Here is a tiny trained network, its code and every weight. The questions are about switching its units off for an input and a class, where a switched-off unit gives its printed mean instead of its output.

import numpy as np


def w(rows, s, z=0):
    codes = np.array(rows[::2]) - 128.0
    scale = np.full(codes.shape[1], s)
    scale[-1] = z or s
    return codes * scale


def norm(h):
    return h / np.sqrt((h * h).mean(-1, keepdims=True) + 1e-5)


def f(y):
    return y / 2 * (1 + np.tanh(0.7978845608 * (y + 0.044715 * y**3)))


def log_softmax(a):
    a = a - a.max(-1, keepdims=True)
    return a - np.log(np.exp(a).sum(-1, keepdims=True))


def net(x, mask):
    res = np.array(x, float).reshape(1, 5) / 4 @ E
    u = 0
    for l in range(4):
        y = f(norm(res) @ A[l][:, :-1].T + A[l][:, -1])
        res = res + np.where(mask[u : u + 7], y, B[l][:, -1]) @ B[l][:, :-1]
        u += 7
    return log_softmax(norm(res)[-1] @ U[:, :-1].T + U[:, -1])


A, B = {}, {}
E = w([
[156,123,175,51,102,134,146,158,180,200],'x0',
[98,234,146,175,123,105,123,103,173,54],'x1',
[111,12,254,190,183,125,88,133,38,117],'x2',
[172,104,84,129,81,169,217,149,113,120],'x3',
[50,107,140,124,80,134,180,117,75,175],'x4',
],0.0072)
A[0] = w([
[170,144,79,159,54,226,125,230,182,92,56],'L0N0',
[134,97,97,123,193,185,49,130,114,204,156],'L0N1',
[104,139,174,166,183,127,143,99,52,106,214],'L0N2',
[136,179,33,79,108,155,160,181,149,182,175],'L0N3',
[48,90,156,152,102,234,253,163,103,248,85],'L0N4',
[202,156,150,62,226,178,66,149,234,178,15],'L0N5',
[190,87,70,67,98,233,63,40,23,202,2],'L0N6',
],0.0054,0.0023)
B[0] = w([
[156,127,94,126,96,175,51,86,158,98,178],'L0N0',
[118,198,68,108,108,157,114,197,204,135,174],'L0N1',
[171,239,75,127,77,162,125,160,142,142,214],'L0N2',
[180,96,94,184,203,99,122,83,138,162,253],'L0N3',
[79,90,139,121,43,31,179,231,114,118,235],'L0N4',
[76,170,229,131,254,63,118,158,39,167,194],'L0N5',
[53,179,104,38,151,143,196,168,175,139,168],'L0N6',
],0.0068,0.0045)
A[1] = w([
[203,167,54,119,128,164,138,73,141,242,116],'L1N0',
[251,40,166,134,184,176,113,164,167,100,72],'L1N1',
[7,74,97,50,151,189,175,93,129,219,122],'L1N2',
[104,40,125,97,63,179,208,193,95,192,164],'L1N3',
[94,185,1,183,126,138,201,119,42,92,93],'L1N4',
[105,181,140,124,232,171,94,142,202,49,254],'L1N5',
[84,52,88,128,140,218,77,179,90,172,166],'L1N6',
],0.006,0.0033)
B[1] = w([
[158,109,141,133,70,112,55,89,81,68,196],'L1N0',
[169,79,96,192,119,152,109,105,188,179,158],'L1N1',
[176,87,65,173,55,44,114,201,125,182,180],'L1N2',
[137,98,110,18,167,40,152,143,152,111,247],'L1N3',
[78,145,194,243,190,190,147,189,119,126,218],'L1N4',
[76,116,65,109,87,167,103,134,159,253,253],'L1N5',
[203,186,124,168,102,68,168,159,164,101,176],'L1N6',
],0.0074,0.0056)
A[2] = w([
[88,163,177,182,66,120,185,166,126,172,117],'L2N0',
[143,182,227,129,185,87,177,138,74,123,88],'L2N1',
[228,99,129,178,180,176,118,151,224,171,2],'L2N2',
[92,194,139,179,167,72,110,18,160,196,75],'L2N3',
[177,216,107,158,86,87,160,100,228,154,204],'L2N4',
[111,135,254,105,102,149,68,171,49,181,56],'L2N5',
[157,149,47,192,221,160,92,73,190,133,242],'L2N6',
],0.0063,0.00089)
B[2] = w([
[204,255,161,85,135,254,102,127,111,119,198],'L2N0',
[230,152,163,138,179,142,158,75,166,50,151],'L2N1',
[189,206,74,131,141,84,121,117,118,137,197],'L2N2',
[174,75,175,183,16,97,46,201,118,167,229],'L2N3',
[186,141,222,34,71,120,86,57,137,130,227],'L2N4',
[154,173,118,84,126,83,135,115,139,152,186],'L2N5',
[180,89,74,92,135,128,91,166,78,191,255],'L2N6',
],0.0062,0.0053)
A[3] = w([
[184,120,114,136,139,127,76,194,127,138,89],'L3N0',
[95,125,136,135,210,189,129,122,127,184,112],'L3N1',
[91,153,201,12,197,168,104,95,185,131,66],'L3N2',
[120,123,108,81,124,181,192,191,156,187,25],'L3N3',
[57,120,254,123,70,150,46,112,173,166,174],'L3N4',
[19,197,141,153,158,184,133,131,128,110,8],'L3N5',
[173,137,173,141,183,63,123,126,210,109,85],'L3N6',
],0.009,0.0016)
B[3] = w([
[111,166,146,78,113,177,120,71,163,110,247],'L3N0',
[78,31,151,172,94,103,194,146,60,70,141],'L3N1',
[95,164,212,159,220,120,130,154,80,1,162],'L3N2',
[73,101,173,177,122,62,84,125,141,189,175],'L3N3',
[237,188,80,61,181,150,99,75,125,162,255],'L3N4',
[93,49,80,151,145,166,100,111,177,109,153],'L3N5',
[128,150,145,129,119,134,161,32,81,64,169],'L3N6',
],0.0089,0.0063)
U = w([
[124,43,108,101,172,149,178,63,159,156,41],'0',
[49,132,129,237,144,221,151,170,127,112,150],'1',
[206,191,50,104,107,181,37,90,154,200,164],'2',
[106,79,112,90,64,38,168,252,157,202,160],'3',
[119,9,130,78,86,122,161,84,139,65,83],'4',
[165,196,200,96,181,111,166,123,103,98,148],'5',
[71,53,86,109,137,161,165,116,125,110,2],'6',
],0.013,0.0084)

Each question gives the input, the list of numbers given to net, and the class t.
The units are the neurons (one row each of A and B). Each row of codes is followed by its name. A weight is (code - 128) times the scale printed after its matrix; where a second scale follows, it is the last column's (A, B and U).
mask holds one flag per neuron, layer by layer. A switched-off neuron (its flag False) gives its mean, the last column of its row in B, instead of its output. The means were averaged over made-up inputs and are rounded, as every weight is.
A unit's drop is (log p(t) with every unit on - log p(t) with that unit switched off) / (log p(t) with every unit on - log p(t) with every unit switched off).
The circuit of an input: a set's keep is (log p(t) with only the set's units on - log p(t) with every unit switched off) / (log p(t) with every unit on - log p(t) with every unit switched off). Starting from the 12 units with the biggest drops (on a tie, the unit counted first), units are removed one at a time, each time the one whose removal leaves the highest keep (on an exact tie, the one counted first), for as long as the keep stays at least 0.8.
circuit, biggest first: the units of the circuit, biggest drop first
k most important neurons: the k neurons with the biggest drops, biggest first
top k neurons in layer l: the k neurons of layer l with the biggest drops, biggest first
drop when u is switched off: that unit's drop, to one decimal
input [-8,1,6,8,-7], class 1: 2 most important neurons	(L1N4; L3N4)
input [0,-4,2,7,-4], class 4: circuit, biggest first	(L1N5; L1N3)
input [4,-8,-4,-4,-4], class 3: 3 most important neurons	(L0N5; L0N6; L3N4)
input [-6,-3,6,-2,3], class 5: circuit, biggest first	(L1N5)
input [-7,-4,8,4,3], class 5: circuit, biggest first	(L1N5; L1N6)
input [-1,6,6,5,8], class 1: 2 most important neurons	(L3N4; L2N4)
input [-6,-1,6,1,5], class 1: top 2 neurons in layer 0	(L0N2; L0N5)
input [2,-6,2,-4,-7], class 3: circuit, biggest first	(L2N4; L3N4)
input [8,2,4,-6,-6], class 5: 2 most important neurons	(L0N5; L3N2)
input [4,8,0,8,8], class 3: 2 most important neurons	(L0N4; L1N3)
input [8,-7,-3,-8,-4], class 5: circuit, biggest first	(L0N5; L3N2)
input [2,-4,0,-7,-2], class 5: 2 most important neurons	(L0N5; L3N2)
input [-6,-8,-2,1,-2], class 3: circuit, biggest first	(L0N6; L3N4)
input [-8,8,-7,7,1], class 1: circuit, biggest first	(L1N4)
input [1,0,0,-3,-1], class 5: 3 most important neurons	(L0N5; L3N2; L0N3)
input [6,4,-3,-4,-5], class 5: 3 most important neurons	(L0N5; L3N2; L1N2)
input [8,-7,-5,-4,-1], class 3: 2 most important neurons	(L1N2; L3N4)
input [-8,1,6,-7,5], class 2: 2 most important neurons	(L3N4; L2N3)
input [4,-4,6,4,-4], class 3: top 2 neurons in layer 3	(L3N4; L3N3)
input [-1,2,5,7,4], class 3: 2 most important neurons	(L0N4; L1N3)
input [3,2,3,1,5], class 3: circuit, biggest first	(L0N4)
input [-8,8,0,-2,5], class 1: drop when L1N4 is switched off	1.8
